The rows of each cloud lie close to a flat space through zero, with a little noise; how many dimensions that space has follows each cloud.

tisor:
[[-17 -97  21]
 [ 16  89 -21]
 [ 28  17   1]
 [ -4   1   0]
 [  4 -22   4]
 [-16  26  -6]
 [-19  17  -8]
 [ 27 -44  15]
 [-37 -42   3]
 [-15 -29   4]]
 : 2

[[ 59  26 -37]
 [-31  26  21]
 [ 10 -20  -6]
 [ 17  52   2]
 [ 36 -31 -28]
 [  3  21   5]
 [ 47 -49 -30]
 [  1 -50 -10]
 [ -8 -57   2]]
 : 2

Kubir:
[[  29   10    7]
 [  19    1    6]
 [ -57  -10  -20]
 [ -30   23  -26]
 [ -12    7   -9]
 [   0    8   -4]
 [ -15    8  -11]
 [ -37   -8  -12]
 [  32   17    5]
 [   7   -2    3]
 [  52   66   -6]
 [-105  -26  -34]
 [  93   20   31]
 [  38   16   10]
 [ -24   -9   -6]]
 : 2

[[ 16 -22   4]
 [-49  42  47]
 [-39  20  45]
 [ 26  -4 -58]
 [  5 -25  24]
 [-31   7  55]
 [ 33 -19 -33]
 [-11   9  15]
 [ -8   3  18]
 [  1  -1 -11]
 [  6 -30  32]
 [ 61 -65 -33]]
 : 2

Mib (6 x 3):
[[  9 -18 -29]
 [  3 -12 -16]
 [-29  64  95]
 [ -9  20  25]
 [ -4  11  20]
 [  4  -1  -8]]
 : 1

sop (19 x 3):
[[ -4  16 -22]
 [ 50  61 -86]
 [ 18  18 -25]
 [-41  16 -24]
 [-26   7  -9]
 [-34 -20  25]
 [ 26   5  -7]
 [ 19  17 -24]
 [ -7  -1  -3]
 [-52 -27  34]
 [ 40 -12  22]
 [-37 -30  41]
 [-40  31 -45]
 [-64 -35  47]
 [-43 -17  21]
 [ 33   1   4]
 [ 28 -15  25]
 [-41 -24  29]
 [ -2  15 -19]]
 : 2

[[  1   8  16]
 [  3  12  26]
 [ -6 -35 -68]
 [  2   5  11]
 [ -6 -37 -69]
 [  6  43  80]
 [ -5 -34 -63]
 [  4  12  21]
 [  2   8  14]
 [  1   7  16]
 [ -4 -29 -57]]
 : 1

Mufuf:
[[-30   5   5]
 [ -4  -2   0]
 [ 25  -2   2]
 [-75  20  11]
 [ 79 -17 -16]]
 : 1

[[  6  48  23]
 [ 30  14  44]
 [-33 -20 -50]
 [  2 -43  -8]
 [-22  91  -1]
 [ 12 -14  13]
 [ 10 -29   8]
 [-33 -24 -44]
 [-11 -28 -31]
 [-17  40   0]
 [-27  21 -29]
 [ 12  16  27]
 [-37  -7 -51]
 [-51  40 -51]
 [-32 -13 -51]
 [  3  22   5]
 [-13 -28 -23]]
 : 2

[[ -3  20  -3]
 [-26  32  28]
 [-41  60  40]
 [-11  20  11]
 [-35  58  30]
 [ 17   7 -35]]
 : 2

[[-14 -43   5]
 [ 29  81  -7]
 [ 21  56  -3]
 [ 16  29   0]
 [  5  19   6]]
 : 1

[[-33 -33 -41]
 [ 20  22  26]
 [-33 -34 -40]
 [ -4  -2  -3]
 [-21 -19 -24]
 [-12 -14 -17]
 [ 11   9  12]
 [ 15  15  20]
 [ 45  48  59]
 [-36 -36 -43]
 [ 30  34  37]
 [-41 -43 -49]
 [-12 -12 -16]
 [-56 -59 -70]
 [ -6  -9  -9]
 [  1   2   0]]
 : 1

[[-16  35  33]
 [-26  41  29]
 [-33  49  41]
 [  6   1  -3]
 [-22  36  27]
 [ 18 -31 -29]
 [ -3   9  14]
 [ 13 -25 -15]
 [ 49 -81 -67]
 [  2 -14  -7]
 [  6 -18 -10]
 [  0   7   1]
 [  6  -5  -3]
 [ 23 -44 -31]
 [-40  67  52]]
 : 1

[[ 37  73 -46]
 [  2   6  -4]
 [-10 -23  12]
 [ 43  93 -57]
 [-10 -11  13]
 [ 19  40 -27]
 [  8  22 -10]
 [  7  12  -8]
 [  0  -3   2]
 [-12 -13  11]
 [ 42  89 -59]
 [ 15  29 -20]
 [  4   4  -3]
 [-11 -19   2]
 [ -8 -21  11]]
 : 1

fuma (11 x 3):
[[ 44 -12  32]
 [  8  62 -37]
 [ 43  29   4]
 [ 13   6   1]
 [-15 -37  17]
 [-13 -46  24]
 [-25 -29   5]
 [ 19  31 -10]
 [-78  36 -63]
 [  0  -9   7]
 [ -3  29 -22]]
 : 2

Zisa (19 x 3):
[[-24 -24 -17]
 [ 15  14  15]
 [ 16  24  21]
 [ 22  -6  -8]
 [-78 -74 -41]
 [ 26  73  56]
 [-45 -32 -16]
 [-24 -15  -3]
 [ 13  20  19]
 [ 11 -29 -28]
 [-49 -41 -26]
 [-17 -23 -17]
 [ 16  -3 -10]
 [ -6  57  65]
 [ 16 -21 -29]
 [ -7  10  14]
 [-14 -49 -34]
 [  4  -7  -7]
 [ -5 -33 -37]]
 : 2

[[ 14  -2  15]
 [ 34   9  31]
 [ 54   9  56]
 [ 12   3   9]
 [ 21   2  23]
 [-16  -3 -16]
 [ 48   9  59]
 [ -6  -1  -9]
 [-19   0 -16]
 [-53  -8 -59]
 [-84 -11 -93]
 [-28  -6 -32]
 [ -2   2  -4]
 [ 16   5  11]
 [  6   2   9]
 [ 25   0  23]
 [ 65  10  69]
 [ -9  -3  -9]]
 : 1

[[  3  31 -70]
 [ -1 -19  42]
 [  5   3   2]
 [  1  25 -62]
 [  3  -8  10]
 [ -1 -40  83]
 [ -2 -37  76]
 [  0   1  -9]
 [ -2 -11  17]
 [  3  16 -46]
 [  4   7 -25]]
 : 1

[[-45 -11 -19]
 [ 54  14  21]
 [-22  -3 -10]
 [ 36   5  14]
 [-27  -8 -12]
 [-37  -5 -17]
 [ 58   9  20]
 [ 10   3   1]
 [ 71  16  30]
 [  9   3   4]
 [-77 -17 -24]
 [ 78   9  26]]
 : 1

[[  2 -20 -11]
 [-13  31  28]
 [ 24 -29 -38]
 [ 21  41  18]
 [-17  -4   6]
 [-63 -22  28]
 [ 62  25 -23]
 [ -6 -22 -14]
 [-71  19  66]
 [  0  14   9]]
 : 2

figu, 10 rows:
[[ 27  33  -7]
 [ -7 -10   7]
 [-41 -46  11]
 [ 31  34  -5]
 [ 24  27  -2]
 [ 75  88  -7]
 [ 26  30  -4]
 [-15 -10   4]
 [ 29  30  -6]
 [ 33  39  -1]]
 : 1

[[ 28  44 -59]
 [  2  31 -64]
 [ -4   7 -12]
 [-81 -34  23]
 [ 91  -3  46]
 [ -1 -13  42]
 [ -8  -2  -2]
 [  6  -1   1]
 [  4  16 -24]
 [ 13 -13  28]
 [-28  11 -35]
 [ 27   2   5]
 [-65 -28  25]
 [-15   0  -5]
 [ 13   1  17]]
 : 2

[[ 14   2 -19]
 [ 29   5  16]
 [-28  -8 -25]
 [-20  -7 -20]
 [ 18   5  -6]
 [-18  -5 -29]
 [ 38  12 -33]
 [  9   4  82]
 [-17  -5 -17]
 [ -9   2  90]
 [ -2  -4   3]
 [-16  -5 -20]
 [  4  -2 -69]
 [ 12   4  85]
 [  6   0 -53]
 [ 46  13  86]
 [  9   2  14]]
 : 2

[[-36 -25  37]
 [-52 -34  55]
 [-50 -30  54]
 [  0  -1  -1]
 [-23 -17  28]
 [ 11   5 -10]
 [  2   1  -5]
 [ 27  15 -28]
 [-27 -17  31]
 [ 23  10 -22]
 [  3   3  -4]
 [-61 -38  67]
 [ 12   8 -14]
 [-34 -20  39]
 [-43 -27  48]
 [-64 -41  69]
 [-14  -9  12]
 [ 19  14 -20]
 [ 27  15 -32]]
 : 1

[[ 21   9  -7]
 [-39  11 -15]
 [-35   3  -3]
 [ 85 -24  29]
 [  9   1   4]
 [-58  14 -16]
 [ 51 -13  15]
 [ 21 -16  20]
 [-51  46 -71]
 [ 15   5  -7]
 [ 17 -18  28]]
 : 2

nid (19 x 3):
[[  3  15 -69]
 [  2   0  -6]
 [ -5 -14  63]
 [ -3  -6  32]
 [ -1  -4  13]
 [  2   2 -14]
 [  4   9 -35]
 [  7  21 -84]
 [  1  -3  14]
 [  1   4  -5]
 [ -1  -1   3]
 [ -2  -4  23]
 [ -5 -19 102]
 [  2   4 -20]
 [  5  16 -70]
 [ -1  -2   7]
 [ -3  -1  12]
 [ -7 -20  79]
 [ -6 -24 104]]
 : 1

[[ 19 -22   6]
 [-52  43 -16]
 [ 55 -45  17]
 [  8  -3   2]
 [ -5   7  -2]
 [-46  40 -15]
 [  3   2  -2]
 [ 13 -13   4]
 [-69  57 -24]
 [ 68 -58  23]
 [-30  20 -10]
 [ 19 -20   7]]
 : 1
